Here is a tiny trained network, its code and every weight. The questions are about switching its units off for an input and a class, where a switched-off unit gives its printed mean instead of its output.

import numpy as np


def w(rows, s, z=0):
    codes = np.array(rows[::2]) - 128.0
    scale = np.full(codes.shape[1], s)
    scale[-1] = z or s
    return codes * scale


def norm(h):
    return h / np.sqrt((h * h).mean(-1, keepdims=True) + 1e-5)


def f(y):
    return y / 2 * (1 + np.tanh(0.7978845608 * (y + 0.044715 * y**3)))


def log_softmax(a):
    a = a - a.max(-1, keepdims=True)
    return a - np.log(np.exp(a).sum(-1, keepdims=True))


def net(x, mask):
    res = np.array(x, float).reshape(1, 5) / 4 @ E
    u = 0
    for l in range(3):
        y = f(norm(res) @ A[l][:, :-1].T + A[l][:, -1])
        res = res + np.where(mask[u : u + 7], y, B[l][:, -1]) @ B[l][:, :-1]
        u += 7
    return log_softmax(norm(res)[-1] @ U[:, :-1].T + U[:, -1])


A, B = {}, {}
E = w([
[243,51,34],'x0',
[94,253,126],'x1',
[78,86,146],'x2',
[48,116,45],'x3',
[128,108,107],'x4',
],0.0063)
A[0] = w([
[76,149,233,35],'0.n0',
[179,185,96,128],'0.n1',
[136,200,125,102],'0.n2',
[30,132,230,170],'0.n3',
[93,159,204,40],'0.n4',
[112,99,131,62],'0.n5',
[5,114,78,1],'0.n6',
],0.015,0.0058)
B[0] = w([
[211,224,36,192],'0.n0',
[55,116,190,162],'0.n1',
[113,176,154,158],'0.n2',
[135,112,13,255],'0.n3',
[200,201,104,169],'0.n4',
[154,183,117,120],'0.n5',
[10,66,119,173],'0.n6',
],0.013,0.0092)
A[1] = w([
[160,110,119,111],'1.n0',
[139,233,214,138],'1.n1',
[90,83,179,54],'1.n2',
[123,194,42,3],'1.n3',
[121,97,7,164],'1.n4',
[81,254,180,32],'1.n5',
[80,160,131,63],'1.n6',
],0.0096,0.0047)
B[1] = w([
[135,109,135,133],'1.n0',
[97,122,179,152],'1.n1',
[140,100,57,126],'1.n2',
[164,169,140,165],'1.n3',
[99,114,253,255],'1.n4',
[151,166,190,147],'1.n5',
[84,127,176,124],'1.n6',
],0.0066,0.0071)
A[2] = w([
[145,158,105,2],'2.n0',
[161,151,133,100],'2.n1',
[106,169,146,100],'2.n2',
[163,145,140,23],'2.n3',
[116,99,182,50],'2.n4',
[77,201,205,66],'2.n5',
[110,2,174,203],'2.n6',
],0.0089,0.0048)
B[2] = w([
[102,141,66,110],'2.n0',
[148,106,115,124],'2.n1',
[144,175,166,125],'2.n2',
[34,83,17,106],'2.n3',
[137,191,68,121],'2.n4',
[121,145,211,142],'2.n5',
[253,85,137,254],'2.n6',
],0.0068,0.006)
U = w([
[102,142,228,138],'0',
[176,199,33,106],'1',
[232,6,159,241],'2',
[3,8,95,3],'3',
],0.018,0.0023)

Each question gives the input, the list of numbers given to net, and the class t.
The units are the neurons (one row each of A and B). Each row of codes is followed by its name. A weight is (code - 128) times the scale printed after its matrix; where a second scale follows, it is the last column's (A, B and U).
mask holds one flag per neuron, layer by layer. A switched-off neuron (its flag False) gives its mean, the last column of its row in B, instead of its output. The means were averaged over made-up inputs and are rounded, as every weight is.
A unit's drop is (log p(t) with every unit on - log p(t) with that unit switched off) / (log p(t) with every unit on - log p(t) with every unit switched off).
The circuit of an input: a set's keep is (log p(t) with only the set's units on - log p(t) with every unit switched off) / (log p(t) with every unit on - log p(t) with every unit switched off). Starting from the 12 units with the biggest drops (on a tie, the unit counted first), units are removed one at a time, each time the one whose removal leaves the highest keep (on an exact tie, the one counted first), for as long as the keep stays at least 0.8.
circuit, biggest first: the units of the circuit, biggest drop first
k most important neurons: the k neurons with the biggest drops, biggest first
k most important neurons of layer l: the k neurons of layer l with the biggest drops, biggest first
drop of u: that unit's drop, to one decimal
input [-4,6,6,5,6], class 3: circuit, biggest first => [0.n6]
input [3,1,-6,-3,-1], class 0: circuit, biggest first => [0.n1; 0.n3]
input [7,2,-7,0,-7], class 2: 4 most important neurons of layer 0 => [0.n0; 0.n4; 0.n2; 0.n5]
input [1,-1,-5,4,-2], class 2: 4 most important neurons of layer 0 => [0.n0; 0.n4; 0.n6; 0.n2]
input [-8,-3,-4,6,2], class 3: 3 most important neurons => [0.n6; 1.n4; 2.n6]
input [1,6,0,2,8], class 0: 2 most important neurons => [0.n3; 0.n2]
input [6,3,0,3,8], class 2: drop of 0.n0 => 0.2
input [2,-1,0,8,-8], class 3: drop of 0.n6 => 0.6
input [7,8,-7,2,-4], class 0: drop of 0.n1 => 0.2
input [0,-1,0,2,3], class 3: drop of 0.n6 => 1.2
input [-2,6,-3,-2,5], class 0: 2 most important neurons of layer 0 => [0.n1; 0.n2]
